Here is a tiny trained network, its code and every weight. The questions are about switching its units off for an input and a class, where a switched-off unit gives its printed mean instead of its output.

import numpy as np


def w(rows, s, z=0):
    codes = np.array(rows[::2]) - 128.0
    scale = np.full(codes.shape[1], s)
    scale[-1] = z or s
    return codes * scale


def f(y):
    return y / 2 * (1 + np.tanh(0.7978845608 * (y + 0.044715 * y**3)))


def log_softmax(a):
    a = a - a.max(-1, keepdims=True)
    return a - np.log(np.exp(a).sum(-1, keepdims=True))


def net(x, mask):
    res = np.array(x, float).reshape(1, 6) / 4 @ E
    y = f(res @ A[0][:, :-1].T + A[0][:, -1])
    res = res + np.where(mask, y, B[0][:, -1]) @ B[0][:, :-1]
    return log_softmax(res[-1] @ U[:, :-1].T + U[:, -1])


A, B = {}, {}
E = w([
[104,130,132,147,255,224,109],'x0',
[220,77,158,73,81,70,54],'x1',
[88,175,119,207,149,90,69],'x2',
[163,58,156,56,143,30,189],'x3',
[121,158,174,88,122,23,30],'x4',
[191,68,210,175,87,161,153],'x5',
],0.0069)
A[0] = w([
[127,61,178,25,253,122,99,199],'n0',
[196,94,127,86,57,60,198,170],'n1',
[79,80,177,108,118,179,106,94],'n2',
[69,230,41,196,161,168,118,217],'n3',
[188,123,129,120,89,218,163,201],'n4',
[157,62,161,110,80,116,80,188],'n5',
[184,101,150,158,180,126,144,254],'n6',
[152,111,165,122,98,134,2,113],'n7',
[92,150,100,38,163,51,86,96],'n8',
[121,173,76,113,118,90,111,175],'n9',
],0.0088,0.0057)
B[0] = w([
[43,134,76,148,109,91,167,212],'n0',
[139,80,83,147,111,77,92,220],'n1',
[62,138,135,73,158,110,134,131],'n2',
[2,193,216,218,79,50,112,248],'n3',
[63,97,81,175,124,139,127,194],'n4',
[122,81,69,197,116,48,73,193],'n5',
[69,98,99,197,167,167,138,190],'n6',
[139,16,181,147,92,35,83,174],'n7',
[164,157,92,95,114,78,122,180],'n8',
[32,134,84,147,65,103,221,165],'n9',
],0.0085,0.011)
U = w([
[137,94,67,133,157,185,220,205],'0',
[186,39,77,143,105,112,90,167],'1',
[88,186,161,239,124,136,134,229],'2',
[240,131,128,62,181,173,111,23],'3',
[223,171,153,26,87,197,160,52],'4',
[146,211,84,1,75,109,194,4],'5',
[202,152,146,29,166,187,102,34],'6',
],0.0076,0.0028)

Each question gives the input, the list of numbers given to net, and the class t.
The units are the neurons (one row each of A and B). Each row of codes is followed by its name. A weight is (code - 128) times the scale printed after its matrix; where a second scale follows, it is the last column's (A, B and U).
mask holds one flag per neuron, in row order. A switched-off neuron (its flag False) gives its mean, the last column of its row in B, instead of its output. The means were averaged over made-up inputs and are rounded, as every weight is.
A unit's drop is (log p(t) with every unit on - log p(t) with that unit switched off) / (log p(t) with every unit on - log p(t) with every unit switched off).
The circuit of an input: a set's keep is (log p(t) with only the set's units on - log p(t) with every unit switched off) / (log p(t) with every unit on - log p(t) with every unit switched off). Starting from all 10 units, units are removed one at a time, each time the one whose removal leaves the highest keep (on an exact tie, the one counted first), for as long as the keep stays at least 0.8.
units of the circuit, in order: the units of the circuit, biggest drop first
top k neurons: the k neurons with the biggest drops, biggest first
drop when u is switched off: that unit's drop, to one decimal
input [-8,2,7,0,-8,7], class 1: top 2 neurons -> n3; n1
input [7,-1,2,8,8,-4], class 5: top 2 neurons -> n8; n3
input [2,3,-6,-3,8,-4], class 1: top 3 neurons -> n7; n3; n5
input [-6,-1,1,8,5,-4], class 5: units of the circuit, in order -> n8
input [3,5,7,1,0,3], class 1: top 2 neurons -> n3; n7
input [-3,7,3,-6,6,-5], class 1: top 2 neurons -> n7; n3
input [-6,-5,-4,3,-2,-1], class 1: top 2 neurons -> n1; n3
input [-6,0,2,3,-3,0], class 1: top 2 neurons -> n3; n1
input [-7,5,5,-7,6,6], class 1: drop when n4 is switched off -> 0.0
input [2,5,-1,5,-1,-8], class 5: drop when n7 is switched off -> 0.1
input [-5,6,3,-4,-4,4], class 1: drop when n3 is switched off -> 0.2
